Here is a tiny trained network, its code and every weight. The questions are about switching its units off for an input and a class, where a switched-off unit gives its printed mean instead of its output.

import numpy as np


def w(rows, s, z=0):
    codes = np.array(rows[::2]) - 128.0
    scale = np.full(codes.shape[1], s)
    scale[-1] = z or s
    return codes * scale


def f(y):
    return np.maximum(y, 0)


def log_softmax(a):
    a = a - a.max(-1, keepdims=True)
    return a - np.log(np.exp(a).sum(-1, keepdims=True))


def net(x, mask):
    res = np.array(x, float).reshape(1, 6) / 4 @ E
    y = f(res @ A[0][:, :-1].T + A[0][:, -1])
    res = res + np.where(mask, y, B[0][:, -1]) @ B[0][:, :-1]
    return log_softmax(res[-1] @ U[:, :-1].T + U[:, -1])


A, B = {}, {}
E = w([
[130,124,136,141,122,129,116,134],'x0',
[195,92,236,101,155,91,229,204],'x1',
[184,207,81,64,88,97,75,237],'x2',
[84,69,141,63,254,110,32,159],'x3',
[122,125,119,128,129,125,136,133],'x4',
[143,129,124,128,135,136,127,123],'x5',
],0.012)
A[0] = w([
[99,143,155,140,80,97,131,123,24],'N0',
[89,83,132,69,211,88,53,129,117],'N1',
[117,62,129,180,166,126,141,32,7],'N2',
[119,132,120,154,86,157,163,150,32],'N3',
[122,197,123,72,88,158,104,210,19],'N4',
[148,121,211,113,145,120,180,167,60],'N5',
[159,170,78,114,91,112,97,227,46],'N6',
[193,96,239,100,152,72,215,193,79],'N7',
[154,157,129,150,24,135,186,105,95],'N8',
[84,179,40,154,102,157,41,64,85],'N9',
[176,103,190,119,147,84,186,171,33],'N10',
[106,90,134,88,233,123,79,171,76],'N11',
[167,192,102,81,112,78,103,192,32],'N12',
[114,154,154,154,133,119,114,135,62],'N13',
[123,118,152,104,196,123,84,146,56],'N14',
[169,197,121,188,7,142,208,105,124],'N15',
[113,125,82,139,112,116,77,89,54],'N16',
[65,51,194,197,162,169,190,41,34],'N17',
[105,74,145,83,192,118,61,159,127],'N18',
[172,183,95,99,109,88,87,186,58],'N19',
[92,148,64,138,118,144,83,77,20],'N20',
[114,101,146,151,151,148,170,92,1],'N21',
[127,105,141,114,116,146,138,141,22],'N22',
],0.012,0.006)
B[0] = w([
[108,117,148,127,164,137,114,141,137],'N0',
[155,174,127,189,189,102,167,132,228],'N1',
[127,103,177,61,74,102,98,109,204],'N2',
[125,161,136,138,166,122,121,138,153],'N3',
[156,79,159,85,122,125,94,71,184],'N4',
[85,127,67,112,104,176,133,169,193],'N5',
[159,94,136,62,95,76,92,91,198],'N6',
[49,136,41,137,66,216,131,173,249],'N7',
[150,179,156,178,197,96,194,129,211],'N8',
[46,122,52,124,71,235,162,205,243],'N9',
[88,118,74,139,84,197,113,156,198],'N10',
[155,176,146,156,195,86,189,131,214],'N11',
[130,87,187,92,77,110,72,78,190],'N12',
[110,125,149,134,123,142,136,117,128],'N13',
[136,145,139,172,162,95,150,123,177],'N14',
[155,183,163,230,247,70,179,124,253],'N15',
[104,123,91,125,101,181,157,161,175],'N16',
[205,68,183,39,79,76,36,73,249],'N17',
[154,183,170,192,191,116,185,121,214],'N18',
[153,62,174,85,80,86,78,68,191],'N19',
[105,124,77,139,96,156,112,182,192],'N20',
[134,104,126,92,113,94,84,126,164],'N21',
[136,140,149,133,111,141,129,143,131],'N22',
],0.011,0.021)
U = w([
[127,170,177,179,230,85,197,93,252],'0',
[60,122,68,97,67,255,149,150,99],'1',
[141,79,211,8,76,71,81,25,32],'2',
],0.0095,0.0032)

Each question gives the input, the list of numbers given to net, and the class t.
The units are the neurons (one row each of A and B). Each row of codes is followed by its name. A weight is (code - 128) times the scale printed after its matrix; where a second scale follows, it is the last column's (A, B and U).
mask holds one flag per neuron, in row order. A switched-off neuron (its flag False) gives its mean, the last column of its row in B, instead of its output. The means were averaged over made-up inputs and are rounded, as every weight is.
A unit's drop is (log p(t) with every unit on - log p(t) with that unit switched off) / (log p(t) with every unit on - log p(t) with every unit switched off).
The circuit of an input: a set's keep is (log p(t) with only the set's units on - log p(t) with every unit switched off) / (log p(t) with every unit on - log p(t) with every unit switched off). Starting from the 12 units with the biggest drops (on a tie, the unit counted first), units are removed one at a time, each time the one whose removal leaves the highest keep (on an exact tie, the one counted first), for as long as the keep stays at least 0.8.
circuit, biggest first: the units of the circuit, biggest drop first
top k neurons: the k neurons with the biggest drops, biggest first
drop when u is switched off: that unit's drop, to one decimal
input [-2,-2,-8,-7,-8,4], class 2: circuit, biggest first -> (N17)
input [1,-6,7,8,0,6], class 0: top 2 neurons -> (N1; N18)
input [-8,4,-1,3,7,-4], class 1: top 3 neurons -> (N15; N7; N8)
input [8,-7,-1,-7,4,-2], class 0: top 2 neurons -> (N15; N8)
input [2,-7,1,7,-3,-8], class 0: top 2 neurons -> (N1; N18)
input [-1,-7,-8,7,-3,-8], class 2: top 2 neurons -> (N17; N2)
input [5,5,5,0,-1,-1], class 1: top 3 neurons -> (N7; N17; N10)
input [6,-5,-6,-6,-4,-7], class 0: top 2 neurons -> (N15; N8)
input [-8,0,5,-6,8,2], class 0: top 2 neurons -> (N15; N17)
input [6,8,-3,7,-7,-7], class 1: top 4 neurons -> (N7; N15; N10; N5)
input [5,5,6,2,7,6], class 2: top 2 neurons -> (N9; N19)
input [-1,-5,-5,-6,4,6], class 0: top 3 neurons -> (N15; N7; N8)
input [-8,7,0,4,1,-6], class 1: drop when N7 is switched off -> 0.5
input [-5,7,4,-5,2,-4], class 1: circuit, biggest first -> (N7)
input [-3,-6,3,-8,-1,-3], class 0: drop when N15 is switched off -> 2.8
input [2,3,2,0,-4,1], class 1: drop when N17 is switched off -> 0.2
input [-2,8,1,-3,4,5], class 1: drop when N3 is switched off -> 0.0
